Here is a tiny trained network, its code and every weight. The questions are about switching its units off for an input and a target symbol, where a switched-off unit gives its printed mean instead of its output.

import numpy as np


def w(rows, s, z=0):
    codes = np.array(rows[::2]) - 128.0
    scale = np.full(codes.shape[1], s)
    scale[-1] = z or s
    return codes * scale


def f(y):
    return y / 2 * (1 + np.tanh(0.7978845608 * (y + 0.044715 * y**3)))


def softmax(a):
    e = np.exp(a - a.max(-1, keepdims=True))
    return e / e.sum(-1, keepdims=True)


def log_softmax(a):
    a = a - a.max(-1, keepdims=True)
    return a - np.log(np.exp(a).sum(-1, keepdims=True))


def net(x, mask):
    ids = ['αγδεζηλμξπτφ'.index(c) for c in x.split()]
    T = len(ids)
    res = E[ids] + P[:T]
    u = 0
    for l in range(2):
        q, k, v = (res @ M[l].T for M in (Q, K, V))
        z = softmax(np.where(np.tri(T) > 0, q @ k.T / 4**0.5, -1e9)) @ v
        res = res + np.where(mask[u], z, O[l][:, -1]) @ O[l][:, :-1]
        u += 1
        y = f(res @ A[l][:, :-1].T + A[l][:, -1])
        res = res + np.where(mask[u : u + 12], y, B[l][:, -1]) @ B[l][:, :-1]
        u += 12
    return log_softmax(res[-1] @ U[:, :-1].T + U[:, -1])


Q, K, V, O, A, B = {}, {}, {}, {}, {}, {}
E = w([
[126,126,38,100,30,55,169,114],'α',
[89,49,40,164,148,123,73,89],'γ',
[50,141,149,120,58,82,73,129],'δ',
[207,95,75,242,136,127,145,122],'ε',
[142,174,144,193,44,89,160,183],'ζ',
[89,140,151,250,168,138,48,174],'η',
[126,124,177,66,230,195,204,111],'λ',
[141,77,145,135,115,55,84,231],'μ',
[106,126,29,131,78,191,130,204],'ξ',
[97,176,67,229,80,168,146,58],'π',
[170,104,173,176,85,64,68,52],'τ',
[246,65,56,101,117,155,68,156],'φ',
],0.014)
P = w([
[95,21,83,169,139,46,216,120],'0',
[95,74,90,150,91,113,153,135],'1',
[110,237,120,104,254,27,139,171],'2',
[120,200,121,108,194,64,131,155],'3',
[119,175,122,113,158,96,126,144],'4',
[124,157,121,116,130,114,122,136],'5',
[123,140,122,121,112,135,119,133],'6',
[126,127,126,130,100,147,113,126],'7',
[124,120,127,134,87,163,108,115],'8',
[126,113,134,140,78,176,111,113],'9',
[130,107,138,149,66,185,107,110],'10',
[131,107,142,153,54,193,105,103],'11',
],0.0099)
Q[0] = w([
[215,114,98,97,135,127,112,121],'L0H0',
[131,112,163,133,141,71,138,3],'L0H0',
[134,205,104,115,142,43,69,163],'L0H0',
[53,101,150,156,115,122,142,192],'L0H0',
],0.0052)
K[0] = w([
[194,99,104,98,139,116,128,126],'L0H0',
[148,145,164,131,105,89,121,2],'L0H0',
[130,146,78,166,98,85,82,156],'L0H0',
[72,141,143,138,126,124,130,173],'L0H0',
],0.0061)
V[0] = w([
[227,90,198,38,168,190,148,75],'L0H0',
[107,165,215,54,212,157,202,73],'L0H0',
[168,153,107,148,45,71,2,127],'L0H0',
[109,122,193,131,134,98,147,47],'L0H0',
],0.0062)
O[0] = w([
[115,13,168,136,33,93,135,128,2],'L0H0',
[112,23,179,190,42,228,87,149,34],'L0H0',
[207,171,164,2,206,69,125,105,91],'L0H0',
[148,48,75,115,116,175,98,201,112],'L0H0',
],0.0064,0.0025)
A[0] = w([
[100,160,159,175,89,66,115,89,176],'L0N0',
[183,53,156,50,132,86,114,110,52],'L0N1',
[134,128,143,76,155,138,159,110,109],'L0N2',
[115,201,151,30,247,117,189,126,157],'L0N3',
[166,241,118,36,227,109,141,118,99],'L0N4',
[149,144,148,151,108,130,150,166,96],'L0N5',
[152,115,90,83,128,112,122,226,152],'L0N6',
[159,148,101,181,186,146,59,94,125],'L0N7',
[83,118,146,156,140,92,114,192,71],'L0N8',
[151,176,119,163,164,89,114,185,253],'L0N9',
[171,151,105,119,155,94,151,119,32],'L0N10',
[129,141,219,111,113,178,87,152,64],'L0N11',
],0.011,0.0056)
B[0] = w([
[72,82,122,171,98,3,120,83,172],'L0N0',
[190,244,132,116,158,156,85,63,143],'L0N1',
[132,146,109,141,159,100,162,120,134],'L0N2',
[138,185,94,90,70,154,44,122,232],'L0N3',
[112,70,137,166,196,87,225,111,248],'L0N4',
[110,116,168,113,106,113,124,131,126],'L0N5',
[116,37,53,123,90,188,136,175,159],'L0N6',
[127,60,56,182,93,156,106,92,173],'L0N7',
[81,144,200,134,153,80,125,141,131],'L0N8',
[143,62,175,135,30,191,118,141,223],'L0N9',
[160,146,147,121,104,155,93,175,152],'L0N10',
[198,117,217,108,115,238,113,105,132],'L0N11',
],0.0078,0.012)
Q[1] = w([
[121,173,126,141,152,107,105,167],'L1H0',
[128,74,117,143,25,142,115,104],'L1H0',
[138,115,106,135,113,126,96,121],'L1H0',
[110,65,114,152,2,145,112,83],'L1H0',
],0.015)
K[1] = w([
[128,148,74,143,92,119,49,197],'L1H0',
[121,141,236,91,153,208,142,98],'L1H0',
[82,147,155,104,113,144,110,126],'L1H0',
[143,154,242,71,168,254,136,95],'L1H0',
],0.0097)
V[1] = w([
[153,131,106,108,128,174,103,161],'L1H0',
[126,156,96,118,2,144,22,145],'L1H0',
[96,109,178,150,226,146,218,140],'L1H0',
[155,102,114,138,151,127,139,156],'L1H0',
],0.0076)
O[1] = w([
[144,124,84,124,120,158,96,143,161],'L1H0',
[93,67,139,105,1,204,69,53,67],'L1H0',
[162,163,87,116,194,74,169,162,253],'L1H0',
[140,129,135,127,155,163,153,142,165],'L1H0',
],0.0083,0.0045)
A[1] = w([
[55,100,178,151,153,66,127,123,168],'L1N0',
[150,183,106,173,142,166,183,164,164],'L1N1',
[158,253,156,71,178,94,135,198,127],'L1N2',
[67,31,156,109,116,94,2,121,142],'L1N3',
[78,151,217,107,133,204,104,179,77],'L1N4',
[40,162,118,64,91,228,137,122,140],'L1N5',
[120,174,164,44,140,154,120,61,91],'L1N6',
[22,180,190,191,24,145,80,107,121],'L1N7',
[113,114,201,104,119,196,113,174,94],'L1N8',
[144,48,199,167,12,149,83,143,44],'L1N9',
[103,178,145,141,156,46,181,134,1],'L1N10',
[151,109,121,61,61,100,75,124,154],'L1N11',
],0.0098,0.0076)
B[1] = w([
[159,217,65,84,186,177,182,140,204],'L1N0',
[138,164,158,97,172,96,129,101,235],'L1N1',
[98,155,119,237,126,100,54,29,187],'L1N2',
[49,82,158,90,255,164,93,148,227],'L1N3',
[197,74,217,118,49,76,69,32,164],'L1N4',
[136,119,128,183,244,59,197,166,213],'L1N5',
[148,101,66,172,107,149,163,246,148],'L1N6',
[110,161,220,141,100,253,246,123,232],'L1N7',
[91,41,183,98,96,47,141,77,169],'L1N8',
[185,221,114,178,109,46,36,202,254],'L1N9',
[180,42,103,94,133,249,126,197,175],'L1N10',
[144,143,147,17,87,113,123,83,207],'L1N11',
],0.0079,0.0073)
U = w([
[75,113,100,75,53,67,159,97,126],'α',
[72,46,99,122,144,168,89,94,86],'γ',
[90,157,137,42,139,175,149,126,104],'δ',
[160,178,90,194,133,87,81,103,132],'ε',
[165,202,162,104,88,128,149,142,20],'ζ',
[140,135,147,145,159,215,83,145,2],'η',
[146,45,175,108,122,161,158,123,100],'λ',
[114,126,147,74,128,108,87,184,72],'μ',
[142,132,83,127,182,126,184,205,242],'ξ',
[97,127,111,166,80,178,144,51,80],'π',
[120,202,172,147,160,54,56,2,173],'τ',
[193,94,114,59,103,240,113,127,101],'φ',
],0.0083,0.0056)

Each question gives the input, a string of symbols that net reads in full, and the target symbol t.
The units are the heads (4 rows each of Q, K, V and O) and the neurons (one row each of A and B). Each row of codes is followed by its name. A weight is (code - 128) times the scale printed after its matrix; where a second scale follows, it is the last column's (O, A, B and U).
mask holds one flag per unit, layer by layer, with each layer's heads first. A switched-off unit (its flag False) gives its mean, the last column of its rows in O or B, instead of its output. The means were averaged over made-up inputs and are rounded, as every weight is.
A unit's drop is (log p(t) with every unit on - log p(t) with that unit switched off) / (log p(t) with every unit on - log p(t) with every unit switched off).
The circuit of an input: a set's keep is (log p(t) with only the set's units on - log p(t) with every unit switched off) / (log p(t) with every unit on - log p(t) with every unit switched off). Starting from the 12 units with the biggest drops (on a tie, the unit counted first), units are removed one at a time, each time the one whose removal leaves the highest keep (on an exact tie, the one counted first), for as long as the keep stays at least 0.8.
units of the circuit, in order: the units of the circuit, biggest drop first
most important unit: the unit with the biggest drop
k most important neurons: the k neurons with the biggest drops, biggest first
top k neurons in layer l: the k neurons of layer l with the biggest drops, biggest first
input α π τ ε λ ε λ λ α λ μ ξ, target ξ: most important unit	L0N3
input δ μ γ η τ λ λ ζ ζ δ λ φ, target ξ: units of the circuit, in order	L0N3; L1H0; L0H0
input μ π γ ζ, target ζ: top 3 neurons in layer 0	L0N3; L0N9; L0N7
input ξ λ λ φ δ δ π, target π: units of the circuit, in order	L0N3; L1H0
input φ τ ζ λ α τ ξ λ ε, target ε: 3 most important neurons	L0N4; L1N9; L0N9
input η φ ξ ζ π δ π, target π: 3 most important neurons	L0N4; L0N3; L1N7
input π ξ ζ ε λ λ τ ξ μ ε λ α, target ξ: top 3 neurons in layer 1	L1N10; L1N9; L1N4
input μ φ τ δ μ τ π α α δ, target δ: top 2 neurons in layer 1	L1N7; L1N3
input ξ φ π δ φ, target φ: 3 most important neurons	L0N3; L0N4; L0N9
input μ α ζ α π τ φ, target φ: units of the circuit, in order	L0N3; L0H0; L1H0
input φ τ α ε λ α λ λ, target τ: top 3 neurons in layer 0	L0N4; L0N9; L0N7
input τ ε λ λ φ τ ξ γ λ τ φ φ, target τ: 3 most important neurons	L0N9; L0N1; L0N3
input φ φ λ λ α τ λ φ, target τ: top 4 neurons in layer 0	L0N9; L0N3; L0N1; L0N7
input π λ λ λ π λ ζ ε δ α η, target η: units of the circuit, in order	L0N4; L1N7; L1N3
input δ τ ε π ξ ζ λ γ, target ξ: top 4 neurons in layer 1	L1N2; L1N9; L1N4; L1N11
input τ φ ξ δ λ δ α α, target ε: 3 most important neurons	L1N2; L0N4; L0N7
input λ φ μ ε η τ τ δ π, target ξ: units of the circuit, in order	L1H0
input ζ ξ μ λ γ λ ζ τ φ γ, target γ: units of the circuit, in order	L0N4; L0H0; L1N3; L1H0
input φ τ π λ δ τ, target ε: units of the circuit, in order	L1H0; L1N2; L1N10
input μ μ ξ δ τ ε, target ε: top 4 neurons in layer 0	L0N4; L0N7; L0N9; L0N3
input λ μ λ λ τ, target ξ: 2 most important neurons	L0N3; L0N9
input ξ μ λ τ δ, target ξ: 2 most important neurons	L0N4; L1N10
input τ ξ γ λ ξ α η, target ξ: units of the circuit, in order	L1H0
input π α λ π ξ α λ λ δ δ, target ε: top 2 neurons in layer 1	L1N2; L1N7
input η γ λ ξ λ τ λ δ ξ ε φ φ, target ε: top 3 neurons in layer 0	L0N9; L0N3; L0N1
input ζ γ π ξ γ δ λ ξ λ ξ λ, target τ: 3 most important neurons	L0N9; L0N7; L0N4
input α η φ ξ γ λ τ ξ φ τ, target ε: 4 most important neurons	L0N4; L1N10; L0N1; L1N2
input ξ ζ ξ ξ τ ξ τ μ φ ζ λ, target ξ: 3 most important neurons	L0N4; L1N6; L1N5
input ζ ξ λ τ η μ α ξ ε δ, target ξ: 3 most important neurons	L0N4; L0N3; L1N10
